Below is a small trained network, with its code and all its weights. Each question gives an input and a target symbol and asks what happens when units are switched off, that is, made to give their printed mean instead of their output.

import numpy as np


def w(rows, s, z=0):
    codes = np.array(rows[::2]) - 128.0
    scale = np.full(codes.shape[1], s)
    scale[-1] = z or s
    return codes * scale


def f(y):
    return y / 2 * (1 + np.tanh(0.7978845608 * (y + 0.044715 * y**3)))


def softmax(a):
    e = np.exp(a - a.max(-1, keepdims=True))
    return e / e.sum(-1, keepdims=True)


def log_softmax(a):
    a = a - a.max(-1, keepdims=True)
    return a - np.log(np.exp(a).sum(-1, keepdims=True))


def net(x, mask):
    ids = ['αβγδζθλμξσψ'.index(c) for c in x.split()]
    T = len(ids)
    res = E[ids] + P[:T]
    r = res
    for j in range(3):
        rows = slice(3 * j, 3 * j + 3)
        q, k, v = (r @ M[0][rows].T for M in (Q, K, V))
        z = softmax(np.where(np.tri(T) > 0, q @ k.T / 3**0.5, -1e9)) @ v
        o = O[0][rows]
        res = res + np.where(mask[j], z, o[:, -1]) @ o[:, :-1]
    y = f(res @ A[0][:, :-1].T + A[0][:, -1])
    res = res + np.where(mask[3:15], y, B[0][:, -1]) @ B[0][:, :-1]
    return log_softmax(res[-1] @ U[:, :-1].T + U[:, -1])


Q, K, V, O, A, B = {}, {}, {}, {}, {}, {}
E = w([
[97,199,134,137,112,148],'α',
[215,70,129,215,61,255],'β',
[101,164,214,174,85,132],'γ',
[178,101,208,109,137,108],'δ',
[210,165,220,159,110,105],'ζ',
[156,245,135,160,127,120],'θ',
[11,155,138,127,122,138],'λ',
[72,189,89,136,216,118],'μ',
[77,111,142,82,190,135],'ξ',
[64,97,193,120,115,106],'σ',
[200,178,124,100,186,136],'ψ',
],0.017)
P = w([
[64,214,133,19,1,167],'0',
[67,175,140,81,77,145],'1',
[85,159,153,117,121,146],'2',
[104,146,166,145,157,146],'3',
[117,138,177,165,177,145],'4',
[130,134,182,182,199,145],'5',
[142,126,186,196,216,146],'6',
],0.007)
Q[0] = w([
[83,139,74,192,126,107],'head 1',
[106,53,130,185,77,184],'head 1',
[155,183,152,213,62,124],'head 1',
[88,167,172,170,145,254],'head 2',
[67,94,123,99,134,81],'head 2',
[123,140,15,179,128,93],'head 2',
[135,100,156,128,113,107],'head 3',
[110,109,82,112,126,117],'head 3',
[176,124,132,90,137,130],'head 3',
],0.015)
K[0] = w([
[34,165,25,186,122,152],'head 1',
[50,49,210,168,45,168],'head 1',
[176,156,110,240,39,135],'head 1',
[113,51,59,203,80,245],'head 2',
[35,95,161,89,148,134],'head 2',
[72,240,122,144,192,63],'head 2',
[115,98,198,111,108,106],'head 3',
[97,155,160,72,158,88],'head 3',
[171,142,145,78,149,129],'head 3',
],0.011)
V[0] = w([
[126,125,184,120,155,121],'head 1',
[188,179,137,182,155,120],'head 1',
[158,125,143,162,167,128],'head 1',
[120,255,162,93,152,63],'head 2',
[124,118,87,203,74,190],'head 2',
[91,123,212,118,127,115],'head 2',
[145,78,56,204,103,166],'head 3',
[211,83,142,171,90,160],'head 3',
[97,119,91,211,55,104],'head 3',
],0.009)
O[0] = w([
[162,205,109,88,135,46,171],'head 1',
[83,130,154,24,55,132,168],'head 1',
[86,116,52,143,84,237,135],'head 1',
[136,93,196,121,202,174,76],'head 2',
[153,107,73,154,130,53,255],'head 2',
[152,159,80,109,162,244,175],'head 2',
[196,137,253,81,195,50,76],'head 3',
[82,159,127,143,205,86,140],'head 3',
[164,129,140,42,167,135,117],'head 3',
],0.0069,0.0055)
A[0] = w([
[153,81,167,125,177,106,101],'neuron 1',
[159,80,75,107,222,76,125],'neuron 2',
[190,142,237,82,179,64,21],'neuron 3',
[97,105,109,6,162,124,95],'neuron 4',
[202,90,135,90,117,162,61],'neuron 5',
[98,25,232,112,70,122,82],'neuron 6',
[151,153,108,100,55,169,77],'neuron 7',
[41,143,136,113,158,113,44],'neuron 8',
[69,30,63,124,101,99,27],'neuron 9',
[126,46,177,59,141,146,31],'neuron 10',
[101,54,128,140,163,56,168],'neuron 11',
[191,128,137,62,35,114,1],'neuron 12',
],0.013,0.0081)
B[0] = w([
[88,121,73,110,89,135,122],'neuron 1',
[170,145,112,89,127,203,205],'neuron 2',
[120,135,107,183,147,174,194],'neuron 3',
[60,134,139,204,24,132,126],'neuron 4',
[4,153,103,186,65,149,116],'neuron 5',
[40,187,31,179,83,198,121],'neuron 6',
[64,106,91,194,116,158,181],'neuron 7',
[140,151,132,168,71,197,147],'neuron 8',
[134,39,5,161,163,116,146],'neuron 9',
[57,149,74,181,49,188,113],'neuron 10',
[76,100,178,116,127,145,253],'neuron 11',
[142,47,54,171,133,101,132],'neuron 12',
],0.016,0.0056)
U = w([
[104,173,156,98,95,74,123],'α',
[182,118,131,173,64,115,143],'β',
[106,146,167,166,129,97,24],'γ',
[182,109,227,81,252,130,219],'δ',
[140,131,118,177,136,131,1],'ζ',
[121,181,111,149,138,83,97],'θ',
[96,156,89,153,74,101,36],'λ',
[103,180,101,133,19,179,157],'μ',
[139,123,94,115,123,134,48],'ξ',
[95,112,160,98,147,93,99],'σ',
[151,166,101,81,81,107,133],'ψ',
],0.015,0.0073)

Each question gives the input, a string of symbols that net reads in full, and the target symbol t.
The units are the heads (3 rows each of Q, K, V and O) and the neurons (one row each of A and B). Each row of codes is followed by its name. A weight is (code - 128) times the scale printed after its matrix; where a second scale follows, it is the last column's (O, A, B and U).
mask holds one flag per unit, heads first, then neurons. A switched-off unit (its flag False) gives its mean, the last column of its rows in O or B, instead of its output. The means were averaged over made-up inputs and are rounded, as every weight is.
A unit's drop is (log p(t) with every unit on - log p(t) with that unit switched off) / (log p(t) with every unit on - log p(t) with every unit switched off).
The circuit of an input: a set's keep is (log p(t) with only the set's units on - log p(t) with every unit switched off) / (log p(t) with every unit on - log p(t) with every unit switched off). Starting from the 12 units with the biggest drops (on a tie, the unit counted first), units are removed one at a time, each time the one whose removal leaves the highest keep (on an exact tie, the one counted first), for as long as the keep stays at least 0.8.
circuit, biggest first: the units of the circuit, biggest drop first
unit that matters most: the unit with the biggest drop
top k neurons: the k neurons with the biggest drops, biggest first
which heads matter: for each layer, one digit per head in row order, 1 if its drop is at least 0.15 and else 0, layers parted by /
drop when u is switched off: that unit's drop, to one decimal
input ζ λ β δ ψ, target ψ: which heads matter : 111
input ξ θ γ σ, target μ: top neuron : neuron 6
input ζ β α, target α: which heads matter : 011
input μ μ ξ θ μ, target δ: which heads matter : 011
input β δ ψ ξ σ, target σ: which heads matter : 111
input μ β θ, target θ: which heads matter : 011
input θ ξ σ β β ψ, target μ: which heads matter : 101
input β ζ ξ, target ξ: which heads matter : 110
input ξ σ ζ λ λ, target δ: circuit, biggest first : head 1; head 2
input λ λ ψ, target μ: which heads matter : 100
input ξ ζ β, target β: which heads matter : 111
input μ σ β, target β: which heads matter : 011
input β γ ξ μ α θ, target θ: which heads matter : 111
input δ λ γ γ λ λ θ, target μ: which heads matter : 101
input σ ξ γ γ θ θ, target δ: top 2 neurons : neuron 4; neuron 8
input ψ ζ θ σ, target μ: top 2 neurons : neuron 6; neuron 8
input μ β λ, target λ: circuit, biggest first : head 2; neuron 9
input β σ α μ θ θ σ, target σ: unit that matters most : head 2
input ψ α ξ, target μ: top 2 neurons : neuron 4; neuron 8
input σ ψ ζ, target μ: top 2 neurons : neuron 7; neuron 6
input γ θ α λ ξ ζ λ, target δ: circuit, biggest first : head 2
input ψ α ψ ξ α, target δ: top 2 neurons : neuron 6; neuron 4
input ψ θ δ, target μ: drop when head 2 is switched off : 0.9
